Below is a small trained network, with its code and all its weights. Each question gives an input and a class and asks what happens when units are switched off, that is, made to give their printed mean instead of their output.

import numpy as np


def w(rows, s, z=0):
    codes = np.array(rows[::2]) - 128.0
    scale = np.full(codes.shape[1], s)
    scale[-1] = z or s
    return codes * scale


def f(y):
    return y / 2 * (1 + np.tanh(0.7978845608 * (y + 0.044715 * y**3)))


def log_softmax(a):
    a = a - a.max(-1, keepdims=True)
    return a - np.log(np.exp(a).sum(-1, keepdims=True))


def net(x, mask):
    res = np.array(x, float).reshape(1, 4) / 4 @ E
    y = f(res @ A[0][:, :-1].T + A[0][:, -1])
    res = res + np.where(mask, y, B[0][:, -1]) @ B[0][:, :-1]
    return log_softmax(res[-1] @ U[:, :-1].T + U[:, -1])


A, B = {}, {}
E = w([
[8,96,77,149,67],'x0',
[138,32,48,45,174],'x1',
[118,254,48,100,149],'x2',
[202,95,50,225,103],'x3',
],0.0083)
A[0] = w([
[127,174,185,158,72,114],'n0',
[133,92,37,43,173,124],'n1',
[58,149,199,40,141,116],'n2',
[142,63,81,61,165,218],'n3',
[246,152,146,140,209,96],'n4',
[61,139,207,58,160,92],'n5',
[117,212,176,193,86,44],'n6',
[206,111,69,188,87,80],'n7',
[236,151,150,143,200,50],'n8',
[184,21,234,145,144,187],'n9',
[2,128,30,164,40,104],'n10',
[189,231,93,98,194,25],'n11',
[118,244,151,179,99,59],'n12',
[134,119,4,54,207,104],'n13',
[119,233,81,134,162,30],'n14',
[149,103,52,213,76,204],'n15',
[121,210,32,99,195,8],'n16',
[112,207,180,198,102,71],'n17',
[238,172,161,91,183,66],'n18',
[116,186,175,184,97,65],'n19',
],0.0075,0.0012)
B[0] = w([
[187,64,169,129,137,176],'n0',
[178,72,192,125,91,232],'n1',
[230,234,32,135,25,221],'n2',
[192,81,192,157,97,226],'n3',
[70,137,168,53,96,216],'n4',
[214,212,54,155,61,212],'n5',
[180,60,168,93,114,202],'n6',
[207,246,18,89,18,204],'n7',
[56,148,160,43,94,201],'n8',
[23,168,145,248,107,255],'n9',
[38,139,225,33,108,254],'n10',
[46,140,156,181,125,213],'n11',
[167,66,183,155,130,209],'n12',
[171,43,180,152,110,244],'n13',
[89,107,143,255,129,197],'n14',
[156,210,97,69,74,224],'n15',
[117,124,168,228,122,214],'n16',
[174,40,180,78,118,201],'n17',
[62,154,183,72,101,211],'n18',
[198,53,159,82,138,180],'n19',
],0.0071,0.006)
U = w([
[212,217,75,103,76,146],'0',
[200,40,168,123,142,62],'1',
[22,155,160,34,124,98],'2',
[66,132,141,254,134,218],'3',
[133,141,105,128,184,253],'4',
[133,140,70,134,206,54],'5',
[127,142,78,136,204,48],'6',
],0.011,0.0049)

Each question gives the input, the list of numbers given to net, and the class t.
The units are the neurons (one row each of A and B). Each row of codes is followed by its name. A weight is (code - 128) times the scale printed after its matrix; where a second scale follows, it is the last column's (A, B and U).
mask holds one flag per neuron, in row order. A switched-off neuron (its flag False) gives its mean, the last column of its row in B, instead of its output. The means were averaged over made-up inputs and are rounded, as every weight is.
A unit's drop is (log p(t) with every unit on - log p(t) with that unit switched off) / (log p(t) with every unit on - log p(t) with every unit switched off).
The circuit of an input: a set's keep is (log p(t) with only the set's units on - log p(t) with every unit switched off) / (log p(t) with every unit on - log p(t) with every unit switched off). Starting from the 12 units with the biggest drops (on a tie, the unit counted first), units are removed one at a time, each time the one whose removal leaves the highest keep (on an exact tie, the one counted first), for as long as the keep stays at least 0.8.
units of the circuit, in order: the units of the circuit, biggest drop first
top k neurons: the k neurons with the biggest drops, biggest first
drop when u is switched off: that unit's drop, to one decimal
input [5,3,-7,-7], class 0: units of the circuit, in order	[n2, n5]
input [-8,6,7,-3], class 2: top neuron	[n18]
input [5,5,8,-8], class 0: top 2 neurons	[n2, n5]
input [2,-6,3,-6], class 0: top 3 neurons	[n2, n5, n13]
input [0,-1,7,-6], class 3: units of the circuit, in order	[n14, n16]
input [-8,-7,-2,6], class 2: units of the circuit, in order	[n8, n4]
input [-8,-7,-4,-5], class 2: top 4 neurons	[n18, n8, n4, n9]
input [-1,-3,2,-3], class 4: top 2 neurons	[n7, n15]
input [-4,-7,0,-6], class 1: top 2 neurons	[n17, n12]
input [-2,-3,-6,-4], class 3: top 2 neurons	[n9, n7]
input [1,-8,3,-8], class 0: top 3 neurons	[n2, n5, n13]
input [-2,4,4,0], class 1: top 2 neurons	[n9, n13]
input [0,-1,-6,4], class 3: top 2 neurons	[n9, n2]
input [-4,8,-6,8], class 0: units of the circuit, in order	[n7]
input [3,-2,8,-6], class 3: drop when n11 is switched off	0.1
input [2,4,-8,2], class 3: drop when n9 is switched off	0.5
input [4,-6,-1,-5], class 1: drop when n12 is switched off	0.1
